Each row has a class, written after it.
[  34   -2   -5  -18    7  -29   83  -22   14  -98   25   18   33  -10
  -11  -46  -50  -25 -101  -15   20  -15   -7  -21   16  -37   64  -10
  -10   32   60  -31  -18  -47] : K319
[-20 -10  -9  37 -22  27 -22   2   5  46  20  19 -48  12  -3  34  54   5
  28  61 -54   3  25  15  10  45 -32  32 -23 -22 -38  17   4   6] : K319
[ -2 -43   6  35  -3  17  31   0  51   0  13  19 -11  -7  19  56  21  19
  -3  56   4 -41  37  29   5  22 -20 -11 -41 -12  36  24   7   0] : K319
[-10  34 -21  -8 -45  -8  63 -19  -6 -36  22  57  31 -14 -15 -30 -18 -34
 -33   3 -53  34 -52 -35  17 -12 103  35   2  17 -10 -29 -32 -21] : K634
[ 44  -9 -60 -54  19 -13  -7 -25   6 -70  -4  -2  33  22   6 -47   6 -30
  22 -19  33  -9  -2 -22  13  -6 -22  -6 -15  29  -2  35 -29 -32] : K319
[ -5  -3 -11   5 -15  16  25  -7  37 -29  -5  36 -26 -15 -23  45 -16   5
 -28  28  15 -34  22   8  15   9  28  -8 -39 -19  77  26 -29 -76] : K7
[ 33 -11 -14 -18  51 -29  -8 -10 -14 -35  -8 -30 -15  12  -3 -32  -4 -20
 -64 -28  41 -10  19   4  -6 -24 -22  -6   8  23  15  16 -17   0] : K319
[ 23 -39  25  33  19  10  30   6  41  10  10   0 -61 -10  13  46   4  11
 -52  31  25 -30  56  19 -10  13 -25 -40 -29  14  48  -3   4 -23] : K7
[ 19   9  26  15  29 -19  40  -6   7   3  25  -9  34 -16  -6 -43 -45 -14
 -77 -13 -20  13  -4  -5  -3 -24   2   1  15  25  25 -25  -6 -12] : K466
[ 32  50  -3  -7   7  25  31 -15  23 -12  15  11  11 -43 -33 -36 -80  -1
 -23 -22 -16  -6   4   9   6 -23  58  15 -19  39  91   3 -54 -96] : K466
[ 68  29   8  -6  59  27 -27   0  -5 -19  31 -46 -42 -10   1 -43 -66 -18
 -40 -19  28 -20  40  23  -5 -29 -23 -25  -5  53  48  15 -34 -82] : K634
[-20  30  -7  25  -5   4   1  -2  -2   1  12  22  62 -14 -12  -3 -22 -11
 -14  22 -56   4 -17  36  24 -22  -3  52  -2 -35  14  25   0   8] : K319
[ 43  54 -20 -38  21  11 -26 -11  -5 -33  11  -8 -18 -10 -22 -25 -42 -13
 -17 -49   7  -5  10  24 -10 -33  13   6   2  31  50  38 -36 -60] : K466
[ -23   17   32   65  -45   28   -1   22  -19   58   56   27  -13    4
   21   30   42   -8   -8   61 -114   52    2   16  -16    9   -8   27
    2   -8  -83  -16   57   77] : K609
[ 36 -14 -12 -16  11   7  49 -19  39 -47  28  11  27   5  17 -23  -9 -34
 -15   4  -2 -11   7 -33   0  -2   7 -24 -20  54   9 -15 -11 -37] : K955
[ 29 -27  17  12  10   0  30   1  17 -10  21  -5 -28 -11  26  16  -8   2
 -34  13  24 -24  29   7  -5  -2  -7 -30 -15  28  32 -14  -6  -6] : K634
[ -5 -26   0  -2   1  20 -36  -9  18   4  -3  17 -56  14 -13  50  12  16
  21  39  32 -54  45  13  23  28 -32  -7 -30 -46  49  54 -19 -52] : K549
[ 36  38   4   9   6  40 -43  11  -5  14  29  -5   8 -12  10  -8 -29  -3
  46  23 -30  -3  21  44  -5 -25 -23  10 -25  -2  25  61  -6 -16] : K609
[-22  70 -24  11 -15  59  -8  -3  39 -47  31  60  60  -7  -7  29 -32 -51
  -8   1 -81   4 -25  38  24 -20  66  53   0 -21  29  43   3 -23] : K955
[ 40 -53  19   4  20 -20  74  -8   5 -27   9 -14 -61  -4  25  -9  -2   7
 -76   3  50  -4  41 -41 -27 -10  -1 -66 -17  69   9 -56  -1   8] : K7
[-35  10 -17  44 -24  21  -2   1  43   2  13  47  35  -4  -1  57  11 -13
 -13  72 -46 -11 -14  33  13  13  12  47 -28 -33  26  56 -12   9] : K319
[-34   4 -11   1 -10 -15 -11 -25 -14  29 -31  14 -12 -10 -29  19   6  18
  16  18  -7  -7 -10 -11  -2  19  33  33 -10 -18  10   8 -48  -8] : K955
[ -2   1  20   1   9 -49 -31  11 -70  36  -4 -28 -51  11   5 -17  36  -5
 -21 -14   2  31  -9   7 -23 -15  -7   9  26  -6 -66  -1  11  86] : K634
[ 28   2  20  45   8   7  16  -3  -9  25  35  -3 -48  10  15  -3  28 -15
 -41  15 -55  26  26  16 -10  -2 -10  16   6  36 -55 -31  25  50] : K319
[ 10  43 -39 -13 -19  38 -43  -8  19 -40   0  42  28   2   7  18   7 -35
  61 -15 -25  -9 -18  30   9 -14  17  22  -3 -19  11  76  -5  -6] : K134
[ 40 -25  -3   2  -7 -16  29 -10   6   9  34 -11 -48   9  19 -37  20  11
  12  63   9  -5  24 -30 -19  13 -28 -23 -48  68 -18 -19 -25 -12] : K319
[ 37 -13 -39 -30  41  11 -35  -7  67 -82  13  -4  62  30  23  19 -17 -43
 -25  19  56 -41  16  19   0 -10 -43 -31 -19   5  61 100 -17 -56] : K609
[  3   4  26  21  39   0  -8   4  -3  11  22 -18  10   0   6  -6 -18 -10
 -38   8 -19 -10  17  23   0 -17 -33   4   7  -6   5   3  14   8] : K955
[  9  33 -27   0 -16  36 -10   7  50 -53  33  44  55  13  31  30   7 -57
   7  13 -44   1 -20  23   0 -13  30  12  -8  14   4  51  18  29] : K955
[ 12 -26  10  33 -20  18  22   6  19  32  29  16 -16   4  34  29  47 -13
  -3  37 -46  23  21  -2 -25  18 -18  -8 -14  29 -38  -8  23  44] : K609
[ 24   7  -8   6   5  28  -9  13  32 -35  44  17   4  15  39  22   9 -49
 -28  21 -17   2   3  17  -4  -7 -12 -14  -5  24  -9  37  17  11] : K634
[-14 -29 -13  12 -15 -28  14 -10  29   2   1  28 -44  11   1  27  35 -16
 -38  59  25  -7   3 -28 -18  19   6 -14 -24  12  21  12 -30  -2] : K7
[ 27 -11 -37 -15   0  23  31 -30  57 -61  15  36  46   5  14   7 -15 -37
 -15  19   4  -7  -1 -26   1   5  30 -11 -27  36  37  30 -35 -56] : K609
[ 26 -15   1  -9  18  -4   1   4  17 -74  32  11  -1  25  23  15   0 -28
 -68  16  39 -26  19  -4  -7 -22   4 -36  -4   1  35  33  17   1] : K609
[ 18  22 -26 -35   5   4 -47   4  22 -74  46  11 -42  28  18   0   2 -54
 -31  24  42 -18  -3   6 -14  -9  13 -23 -16  22  29  64 -14 -38] : K634
[ 58 -55  -2 -13  16 -15 110 -33  33 -42 -10  -9  48 -35   6 -39 -51  22
 -15  -1  45 -30  23 -32  13 -11  15 -36 -43  58  61 -32 -38 -50] : K319
[  2   2 -16   1 -18 -23  10   9   6 -10  22  15  72  -5  24 -28  -8 -24
  12  36 -17   5 -33  -2  10 -13  -8   4  -8   0   0  25 -11  22] : K634
[ 58   0 -31   4  22  31 -26  17  42 -19  10   6  30   4  42   7  -2 -28
  29  13  -3 -11  26  30   5 -10 -67 -28 -25  26  21  60   1  -1] : K7
[ 38 -32  -9  -8  15  10  27   0  38 -36   0   5  30 -14  25  -1 -16  11
  19   6  35 -47  28   7  13  -6 -35 -40 -32  12  53  33 -14 -34] : K134
[ -8  31 -37  -9 -32  21 -12  -8  34 -52  21  59  21  24  -2  23  14 -51
  -9  14 -28   4 -23  -9  10  -5  41  23  -5   0   0  43   1  -5] : K549
[ 32  41  13 -31  12  11 -27  18  -5 -54  52  -1   4  14  16 -20 -25 -47
 -42 -11 -13   5  -5  24 -13 -41   7 -15   7  16  10  30  27  11] : K955
[ 41  43 -17  -8  16  43 -40   2  21 -40  30   0  47  -8  11 -18 -54 -27
  22   6 -12 -10  10  36  -2 -32  -7  -2 -22  12  51  71 -14 -49] : K609
[ 36  21  -5  -7  -7  14 -42  13  11 -11  49   9 -15  21  15 -17   2 -24
  26  40  -8 -15  19   9  -3 -15 -34 -13 -20  13   3  53  11   3] : K549
[  3   3  38  17 -58 -45  94  -2 -16 -25  43  38   3   0   5 -37  -1 -19
 -73  18 -31  29 -32 -51 -16 -36  92  -8   9  39 -21 -76  23  67] : K549
[ 27  71 -30 -49 -12 -17 -36  -9 -43 -36   2   8 -12  -2 -37 -64 -40 -19
  12 -20  -4  21 -22   4   7 -38  42  16  -5   2  18  33 -40 -52] : K7
[ -5 -32  -7  12  14 -18  29 -21   4  30 -19  -1 -30  -7 -19  -5  13  12
 -23  27  11 -11  17 -12   5  21  -2  21 -23   6  20  -6 -50 -26] : K319
[ 16 -39 -12 -17   4   1  27  -4  65 -64  13  12 -24  11  20  41   6 -18
 -46  21  73 -47  18  -7  -4  18  27 -44 -27  21  65  24 -22 -48] : K634
[ 17  16 -26 -11   9  30  33 -31   8   2 -22   8  25 -33 -25 -18 -50   6
  25 -25 -17   3  -1  -4  27   5  43  26 -17  18  26   1 -65 -86] : K634
[-16   6  -6   9  21  19 -25  -8  26   5   4  14  22  -1 -10  28 -14 -13
  -5  26 -15 -30   9  23  16   7 -16  23 -10 -34  43  47 -23 -33] : K955
[ 21  16  -6 -32 -18 -30  -3   1 -32  -7  23  -8 -42   7   0 -46   4  -8
   8  11  14  13  -9 -15 -11  -8  29  -6 -10  29 -13   0 -33  -7] : K634
[-25  65 -34 -29 -10  11 -49 -16  -8 -34  32  33 -51  13 -44 -16 -16 -23
 -11  32 -17 -10  -7  -5  13   3  57  42 -17 -10  29  35 -45 -83] : K955
[ 18  -8  12  -5  16 -11  -1  14  20 -69  48   7 -19  32  32  22  20 -32
 -60  18  25 -33  17   7 -13 -24  -4 -37   2   6   8  20  43  35] : K955
[ -6 -53  11  20   7 -30   9   8 -33  82  -2 -31 -37  -6  17 -24  30  33
  14  46  -2   9  23 -16  -2  33 -61 -13  -9  10 -47 -26 -21  28] : K634
[  3  23 -53 -14 -19  11 -13  -8  27 -38  15  47  34  12  -1 -17  -5 -32
  27  44 -21   5 -14 -14  29   6   5  13 -29  -3  12  46 -28 -46] : K7
[ -4 -29 -41 -16 -36  19  61 -23  92 -58   2  72  50  -6  21  47   0  -8
  39  50  35 -55   4 -18  23   1  28 -13 -52   8  76  43 -19 -43] : K549
[ 27  -9  25  50  44  22  -7  10  17  55  -2 -25 -10 -24  12  15 -26  10
 -23  10 -17  -5  45  46  -9  -5 -60 -10  -8   8  26   9  -2   2] : K7
[-16   6  -5  17  14 -13 -35 -10 -32  24  13  -8 -33  13 -26 -18  10   3
 -11  40 -17  -9  19   9  22   7 -41  42  -7 -33  -3  15 -21 -19] : K319
[ 12  41  13  25   3  18  42  -6  25 -22  49  32  24  -4   5 -14 -33 -41
 -74  -6 -62  26 -10   5   6 -28  46  22  18  32  11 -18   9   1] : K466
[-23  -4  25  36 -81 -35  96   5  -2  -5  24  58 -31 -18   4  18  22   4
 -50  51 -33  27 -22 -37 -19  -9  98  -4 -25  23  -1 -65   9  59] : K7
[-11   2   8  20  25 -14 -84  21 -33  46  11 -15 -82  29   0   7  40 -13
 -17  37  -7   9  30  36  -4  11 -68   4   7 -42 -31  47  14  33] : K7
[ 22   2  -2   8   6  19  65 -18  44 -45  -9  25  21 -36 -10  25 -58   9
 -32  -6  22 -34  21  14  16 -27  39 -10 -32  11  94   1 -26 -69] : K7
[ 18   6 -31 -23  17   9  26 -33  44 -40   5  25  -6  -1 -17  -7 -16 -28
 -35 -24   6  -5   7 -14   7   8  36   6  -6  30  43  17 -41 -73] : K466
[  18    6   15  -12   11   -7   -1  -24  -40   34   10  -28 -111   -5
  -39  -34   -1   25   -1   -1    4   -5   38  -25  -16   21   21    3
  -16   34   -7  -41  -44  -59] : K955
[  0   2  16  16   8  -5 -42   4 -19  17   4   0 -42  12   4  15  28 -15
 -14   2  -4  -2   7  19 -10  -2 -17  11  15 -21  -9  32   3  45] : K134
